Below is a small trained network, with its code and all its weights. Each question gives an input and a class and asks what happens when units are switched off, that is, made to give their printed mean instead of their output.

import numpy as np


def w(rows, s, z=0):
    codes = np.array(rows[::2]) - 128.0
    scale = np.full(codes.shape[1], s)
    scale[-1] = z or s
    return codes * scale


def f(y):
    return y / 2 * (1 + np.tanh(0.7978845608 * (y + 0.044715 * y**3)))


def log_softmax(a):
    a = a - a.max(-1, keepdims=True)
    return a - np.log(np.exp(a).sum(-1, keepdims=True))


def net(x, mask):
    res = np.array(x, float).reshape(1, 2) / 4 @ E
    y = f(res @ A[0][:, :-1].T + A[0][:, -1])
    res = res + np.where(mask, y, B[0][:, -1]) @ B[0][:, :-1]
    return log_softmax(res[-1] @ U[:, :-1].T + U[:, -1])


A, B = {}, {}
E = w([
[205,212,167],'x0',
[107,178,2],'x1',
],0.0095)
A[0] = w([
[116,81,222,28],'neuron 0',
[51,38,137,39],'neuron 1',
[136,149,72,33],'neuron 2',
[224,175,128,45],'neuron 3',
[55,169,126,87],'neuron 4',
[151,162,107,1],'neuron 5',
[114,192,17,66],'neuron 6',
[167,46,99,5],'neuron 7',
[211,170,157,28],'neuron 8',
[42,61,95,86],'neuron 9',
[77,90,83,36],'neuron 10',
[181,247,152,106],'neuron 11',
[99,116,240,165],'neuron 12',
[116,171,66,192],'neuron 13',
],0.013,0.0057)
B[0] = w([
[213,88,152,200],'neuron 0',
[142,90,84,209],'neuron 1',
[223,127,146,152],'neuron 2',
[130,85,66,186],'neuron 3',
[145,135,133,137],'neuron 4',
[182,137,112,123],'neuron 5',
[186,96,178,254],'neuron 6',
[255,124,42,124],'neuron 7',
[157,105,74,180],'neuron 8',
[114,71,99,230],'neuron 9',
[168,91,97,176],'neuron 10',
[89,49,86,240],'neuron 11',
[163,102,171,249],'neuron 12',
[160,114,216,234],'neuron 13',
],0.016,0.0075)
U = w([
[203,104,186,92],'0',
[164,82,6,121],'1',
[96,117,190,251],'2',
[116,153,106,89],'3',
[105,172,92,92],'4',
[111,173,95,92],'5',
],0.019,0.016)

Each question gives the input, the list of numbers given to net, and the class t.
The units are the neurons (one row each of A and B). Each row of codes is followed by its name. A weight is (code - 128) times the scale printed after its matrix; where a second scale follows, it is the last column's (A, B and U).
mask holds one flag per neuron, in row order. A switched-off neuron (its flag False) gives its mean, the last column of its row in B, instead of its output. The means were averaged over made-up inputs and are rounded, as every weight is.
A unit's drop is (log p(t) with every unit on - log p(t) with that unit switched off) / (log p(t) with every unit on - log p(t) with every unit switched off).
The circuit of an input: a set's keep is (log p(t) with only the set's units on - log p(t) with every unit switched off) / (log p(t) with every unit on - log p(t) with every unit switched off). Starting from the 12 units with the biggest drops (on a tie, the unit counted first), units are removed one at a time, each time the one whose removal leaves the highest keep (on an exact tie, the one counted first), for as long as the keep stays at least 0.8.
circuit, biggest first: the units of the circuit, biggest drop first
most important unit: the unit with the biggest drop
top k neurons: the k neurons with the biggest drops, biggest first
drop of u: that unit's drop, to one decimal
input [-6,7], class 0: top 2 neurons	(neuron 13; neuron 6)
input [7,4], class 1: circuit, biggest first	(neuron 11)
input [-7,-6], class 1: top 2 neurons	(neuron 1; neuron 13)
input [-3,0], class 2: circuit, biggest first	(neuron 3; neuron 8; neuron 0)
input [5,5], class 0: top 2 neurons	(neuron 13; neuron 6)
input [-5,-4], class 1: top 2 neurons	(neuron 13; neuron 1)
input [4,2], class 1: top 2 neurons	(neuron 11; neuron 12)
input [3,-1], class 2: top 3 neurons	(neuron 1; neuron 9; neuron 10)
input [1,4], class 0: top 2 neurons	(neuron 6; neuron 13)
input [-6,6], class 0: top 3 neurons	(neuron 13; neuron 6; neuron 11)
input [3,-3], class 2: drop of neuron 6	0.3
input [5,-4], class 1: drop of neuron 6	0.2
input [-1,-2], class 2: drop of neuron 6	0.1
input [-3,-3], class 2: most important unit	neuron 6
